Below is a small trained network, with its code and all its weights. Each question gives an input and a class and asks what happens when units are switched off, that is, made to give their printed mean instead of their output.

import numpy as np


def w(rows, s, z=0):
    codes = np.array(rows[::2]) - 128.0
    scale = np.full(codes.shape[1], s)
    scale[-1] = z or s
    return codes * scale


def f(y):
    return np.maximum(y, 0)


def log_softmax(a):
    a = a - a.max(-1, keepdims=True)
    return a - np.log(np.exp(a).sum(-1, keepdims=True))


def net(x, mask):
    res = np.array(x, float).reshape(1, 8) / 4 @ E
    y = f(res @ A[0][:, :-1].T + A[0][:, -1])
    res = res + np.where(mask, y, B[0][:, -1]) @ B[0][:, :-1]
    return log_softmax(res[-1] @ U[:, :-1].T + U[:, -1])


A, B = {}, {}
E = w([
[80,184,192,236,173,32,149,190],'x0',
[219,104,66,38,150,149,133,139],'x1',
[193,186,32,52,234,29,160,167],'x2',
[128,133,85,55,178,242,181,66],'x3',
[147,17,199,79,80,73,95,223],'x4',
[230,212,76,222,11,41,1,152],'x5',
[158,192,83,147,127,127,104,71],'x6',
[128,110,173,100,152,50,139,194],'x7',
],0.0067)
A[0] = w([
[19,1,222,127,123,216,124,144,179],'N1',
[49,155,147,201,177,65,115,132,94],'N2',
[137,64,142,80,127,40,74,209,250],'N3',
[136,191,136,176,43,155,52,127,247],'N4',
[15,7,220,123,92,205,113,143,169],'N5',
[174,192,108,199,26,98,41,133,130],'N6',
[93,99,193,135,83,149,89,133,71],'N7',
[18,191,179,192,180,37,137,167,203],'N8',
],0.0064,0.0022)
B[0] = w([
[75,4,234,85,15,224,246,108,242],'N1',
[65,190,164,165,187,124,155,66,187],'N2',
[190,94,160,91,138,69,160,210,226],'N3',
[153,140,70,190,84,145,139,75,225],'N4',
[47,54,254,136,19,245,227,114,236],'N5',
[162,165,98,207,51,145,35,148,254],'N6',
[136,105,126,132,79,145,185,97,171],'N7',
[60,193,218,181,195,31,170,92,224],'N8',
],0.0076,0.0098)
U = w([
[212,76,114,44,147,29,126,209,152],'0',
[189,208,65,220,17,104,9,156,148],'1',
[115,186,2,25,239,253,180,52,250],'2',
[23,241,170,192,220,30,177,103,73],'3',
[37,29,225,108,35,236,214,107,4],'4',
],0.0085,0.0041)

Each question gives the input, the list of numbers given to net, and the class t.
The units are the neurons (one row each of A and B). Each row of codes is followed by its name. A weight is (code - 128) times the scale printed after its matrix; where a second scale follows, it is the last column's (A, B and U).
mask holds one flag per neuron, in row order. A switched-off neuron (its flag False) gives its mean, the last column of its row in B, instead of its output. The means were averaged over made-up inputs and are rounded, as every weight is.
A unit's drop is (log p(t) with every unit on - log p(t) with that unit switched off) / (log p(t) with every unit on - log p(t) with every unit switched off).
The circuit of an input: a set's keep is (log p(t) with only the set's units on - log p(t) with every unit switched off) / (log p(t) with every unit on - log p(t) with every unit switched off). Starting from all 8 units, units are removed one at a time, each time the one whose removal leaves the highest keep (on an exact tie, the one counted first), for as long as the keep stays at least 0.8.
circuit, biggest first: the units of the circuit, biggest drop first
k most important neurons: the k neurons with the biggest drops, biggest first
drop of u: that unit's drop, to one decimal
input [7,7,7,6,1,-6,4,7], class 0: circuit, biggest first	(N2, N5)
input [1,-8,1,-6,-1,-4,4,-8], class 3: circuit, biggest first	(N8)
input [6,5,-5,2,-3,4,-7,-2], class 1: circuit, biggest first	(N1, N5)
input [-8,8,4,-3,1,2,4,-2], class 0: circuit, biggest first	(N4, N5)
input [2,-6,5,2,-2,-7,-2,3], class 3: 2 most important neurons	(N8, N2)
input [-6,1,8,-2,-1,3,-4,-2], class 0: 2 most important neurons	(N6, N4)
input [6,7,4,2,4,-6,-4,6], class 0: circuit, biggest first	(N3, N5)
input [-7,4,-3,-6,-1,-1,5,-2], class 1: 2 most important neurons	(N1, N5)
input [-1,-3,2,-2,-6,0,-8,-5], class 3: 2 most important neurons	(N1, N5)
input [-6,-1,-2,2,-8,2,3,-8], class 2: drop of N3	0.2
input [-3,5,-8,-7,-2,3,-1,-7], class 1: drop of N4	0.1
input [7,6,-6,-1,-2,1,7,1], class 1: drop of N6	0.1
input [-2,-5,-3,-4,4,5,0,-4], class 1: drop of N1	0.0
input [-6,-1,-5,-3,4,6,0,7], class 1: circuit, biggest first	(N6)
